Below are the code and all the weights of a small trained network. Each question names an input and a class and asks about switching units off, where a switched-off unit gives its printed mean instead of its output.

import numpy as np


def w(rows, s, z=0):
    codes = np.array(rows[::2]) - 128.0
    scale = np.full(codes.shape[1], s)
    scale[-1] = z or s
    return codes * scale


def f(y):
    return y / 2 * (1 + np.tanh(0.7978845608 * (y + 0.044715 * y**3)))


def log_softmax(a):
    a = a - a.max(-1, keepdims=True)
    return a - np.log(np.exp(a).sum(-1, keepdims=True))


def net(x, mask):
    res = np.array(x, float).reshape(1, 3) / 4 @ E
    y = f(res @ A[0][:, :-1].T + A[0][:, -1])
    res = res + np.where(mask, y, B[0][:, -1]) @ B[0][:, :-1]
    return log_softmax(res[-1] @ U[:, :-1].T + U[:, -1])


A, B = {}, {}
E = w([
[51,212,59],'x0',
[45,182,222],'x1',
[194,254,159],'x2',
],0.0078)
A[0] = w([
[125,120,126,109],'neuron 0',
[74,79,35,105],'neuron 1',
[114,123,170,26],'neuron 2',
[118,84,57,138],'neuron 3',
[124,92,140,144],'neuron 4',
[168,26,165,224],'neuron 5',
[126,88,68,158],'neuron 6',
[114,174,166,65],'neuron 7',
[109,99,145,104],'neuron 8',
[143,176,119,104],'neuron 9',
[223,114,152,77],'neuron 10',
[116,137,115,81],'neuron 11',
[29,175,117,225],'neuron 12',
[55,87,171,135],'neuron 13',
[162,99,5,110],'neuron 14',
[71,149,66,13],'neuron 15',
[160,131,114,152],'neuron 16',
[149,51,161,52],'neuron 17',
[54,103,168,3],'neuron 18',
],0.018,0.0032)
B[0] = w([
[126,119,121,126],'neuron 0',
[51,189,159,215],'neuron 1',
[118,167,106,140],'neuron 2',
[82,191,115,193],'neuron 3',
[112,95,116,153],'neuron 4',
[4,88,68,243],'neuron 5',
[87,183,106,186],'neuron 6',
[118,191,156,182],'neuron 7',
[132,105,110,144],'neuron 8',
[142,105,188,171],'neuron 9',
[183,86,107,196],'neuron 10',
[132,114,139,130],'neuron 11',
[51,28,118,249],'neuron 12',
[90,100,61,193],'neuron 13',
[149,227,10,231],'neuron 14',
[149,56,181,180],'neuron 15',
[165,138,137,150],'neuron 16',
[52,53,127,189],'neuron 17',
[116,109,59,172],'neuron 18',
],0.036,0.011)
U = w([
[117,66,45,194],'0',
[142,253,83,49],'1',
[141,151,127,2],'2',
[217,216,107,173],'3',
[114,87,190,45],'4',
[250,156,210,112],'5',
[39,183,206,248],'6',
],0.0082,0.0056)

Each question gives the input, the list of numbers given to net, and the class t.
The units are the neurons (one row each of A and B). Each row of codes is followed by its name. A weight is (code - 128) times the scale printed after its matrix; where a second scale follows, it is the last column's (A, B and U).
mask holds one flag per neuron, in row order. A switched-off neuron (its flag False) gives its mean, the last column of its row in B, instead of its output. The means were averaged over made-up inputs and are rounded, as every weight is.
A unit's drop is (log p(t) with every unit on - log p(t) with that unit switched off) / (log p(t) with every unit on - log p(t) with every unit switched off).
The circuit of an input: a set's keep is (log p(t) with only the set's units on - log p(t) with every unit switched off) / (log p(t) with every unit on - log p(t) with every unit switched off). Starting from the 12 units with the biggest drops (on a tie, the unit counted first), units are removed one at a time, each time the one whose removal leaves the highest keep (on an exact tie, the one counted first), for as long as the keep stays at least 0.8.
circuit, biggest first: the units of the circuit, biggest drop first
most important unit: the unit with the biggest drop
k most important neurons: the k neurons with the biggest drops, biggest first
drop of u: that unit's drop, to one decimal
input [7,-5,7], class 3: most important unit => neuron 5
input [7,-4,2], class 1: 3 most important neurons => (neuron 14; neuron 5; neuron 17)
input [8,-3,-5], class 6: 2 most important neurons => (neuron 1; neuron 15)
input [-2,-6,-1], class 1: circuit, biggest first => (neuron 14; neuron 12)
input [3,-1,8], class 5: 2 most important neurons => (neuron 5; neuron 1)
input [0,2,3], class 6: 2 most important neurons => (neuron 14; neuron 10)
input [4,2,7], class 6: 2 most important neurons => (neuron 7; neuron 10)
input [6,4,5], class 4: 2 most important neurons => (neuron 1; neuron 12)
input [6,-3,1], class 6: circuit, biggest first => (neuron 10; neuron 1)
input [8,-2,-6], class 6: 3 most important neurons => (neuron 1; neuron 12; neuron 15)
input [0,-2,3], class 3: 3 most important neurons => (neuron 12; neuron 5; neuron 15)
input [4,4,6], class 6: 2 most important neurons => (neuron 7; neuron 10)
input [6,-7,-8], class 1: drop of neuron 14 => 1.1
input [8,-8,4], class 1: circuit, biggest first => (neuron 14)
input [7,-8,1], class 1: drop of neuron 14 => 0.3
input [-1,-7,-2], class 1: drop of neuron 14 => 0.2
input [6,-1,8], class 6: drop of neuron 3 => -0.4
